Here is a tiny trained network, its code and every weight. The questions are about switching its units off for an input and a class, where a switched-off unit gives its printed mean instead of its output.

import numpy as np


def w(rows, s, z=0):
    codes = np.array(rows[::2]) - 128.0
    scale = np.full(codes.shape[1], s)
    scale[-1] = z or s
    return codes * scale


def f(y):
    return np.maximum(y, 0)


def log_softmax(a):
    a = a - a.max(-1, keepdims=True)
    return a - np.log(np.exp(a).sum(-1, keepdims=True))


def net(x, mask):
    res = np.array(x, float).reshape(1, 2) / 4 @ E
    y = f(res @ A[0][:, :-1].T + A[0][:, -1])
    res = res + np.where(mask, y, B[0][:, -1]) @ B[0][:, :-1]
    return log_softmax(res[-1] @ U[:, :-1].T + U[:, -1])


A, B = {}, {}
E = w([
[94,252,155,219,22,12],'x0',
[178,27,17,185,70,47],'x1',
],0.011)
A[0] = w([
[82,64,72,140,109,128,196],'neuron 0',
[143,169,104,183,128,80,155],'neuron 1',
[183,60,69,206,126,72,67],'neuron 2',
[119,154,88,213,131,100,97],'neuron 3',
[67,186,239,103,162,184,136],'neuron 4',
[169,79,100,77,185,245,88],'neuron 5',
[140,183,183,154,90,78,114],'neuron 6',
[108,194,161,163,99,93,66],'neuron 7',
[106,179,181,153,82,101,97],'neuron 8',
[145,141,153,96,89,106,254],'neuron 9',
],0.011,0.013)
B[0] = w([
[152,172,79,97,85,144,204],'neuron 0',
[190,116,117,113,145,201,190],'neuron 1',
[203,149,80,153,175,68,200],'neuron 2',
[183,152,120,105,175,118,168],'neuron 3',
[224,204,46,183,68,71,248],'neuron 4',
[133,121,178,90,182,111,248],'neuron 5',
[146,84,156,85,170,140,191],'neuron 6',
[125,126,153,137,189,67,177],'neuron 7',
[124,124,154,73,201,117,183],'neuron 8',
[107,114,149,81,81,247,220],'neuron 9',
],0.012,0.017)
U = w([
[137,117,180,62,198,125,76],'0',
[179,172,75,177,56,64,89],'1',
[105,139,146,85,11,239,254],'2',
[68,96,172,213,141,96,97],'3',
[42,90,189,157,71,124,81],'4',
[36,117,153,166,75,119,85],'5',
],0.012,0.0089)

Each question gives the input, the list of numbers given to net, and the class t.
The units are the neurons (one row each of A and B). Each row of codes is followed by its name. A weight is (code - 128) times the scale printed after its matrix; where a second scale follows, it is the last column's (A, B and U).
mask holds one flag per neuron, in row order. A switched-off neuron (its flag False) gives its mean, the last column of its row in B, instead of its output. The means were averaged over made-up inputs and are rounded, as every weight is.
A unit's drop is (log p(t) with every unit on - log p(t) with that unit switched off) / (log p(t) with every unit on - log p(t) with every unit switched off).
The circuit of an input: a set's keep is (log p(t) with only the set's units on - log p(t) with every unit switched off) / (log p(t) with every unit on - log p(t) with every unit switched off). Starting from all 10 units, units are removed one at a time, each time the one whose removal leaves the highest keep (on an exact tie, the one counted first), for as long as the keep stays at least 0.8.
circuit, biggest first: the units of the circuit, biggest drop first
top k neurons: the k neurons with the biggest drops, biggest first
drop when u is switched off: that unit's drop, to one decimal
input [5,-4], class 0: circuit, biggest first -> [neuron 8]
input [-3,-2], class 2: circuit, biggest first -> [neuron 2; neuron 8]
input [0,-3], class 2: top 2 neurons -> [neuron 2; neuron 7]
input [2,3], class 2: circuit, biggest first -> [neuron 4; neuron 5]
input [8,7], class 0: circuit, biggest first -> [neuron 4; neuron 6]
input [-3,-3], class 2: top 3 neurons -> [neuron 2; neuron 7; neuron 8]
input [3,0], class 2: top 3 neurons -> [neuron 5; neuron 2; neuron 9]
input [2,-4], class 1: top 2 neurons -> [neuron 4; neuron 5]
input [8,-6], class 0: top 2 neurons -> [neuron 8; neuron 6]
input [4,4], class 0: drop when neuron 3 is switched off -> 0.1
input [1,1], class 2: drop when neuron 7 is switched off -> 0.0
input [1,-6], class 1: drop when neuron 4 is switched off -> 1.4
input [-1,2], class 2: drop when neuron 4 is switched off -> 0.7
input [-2,-8], class 1: top neuron -> [neuron 4]
input [4,-6], class 1: top 2 neurons -> [neuron 4; neuron 5]
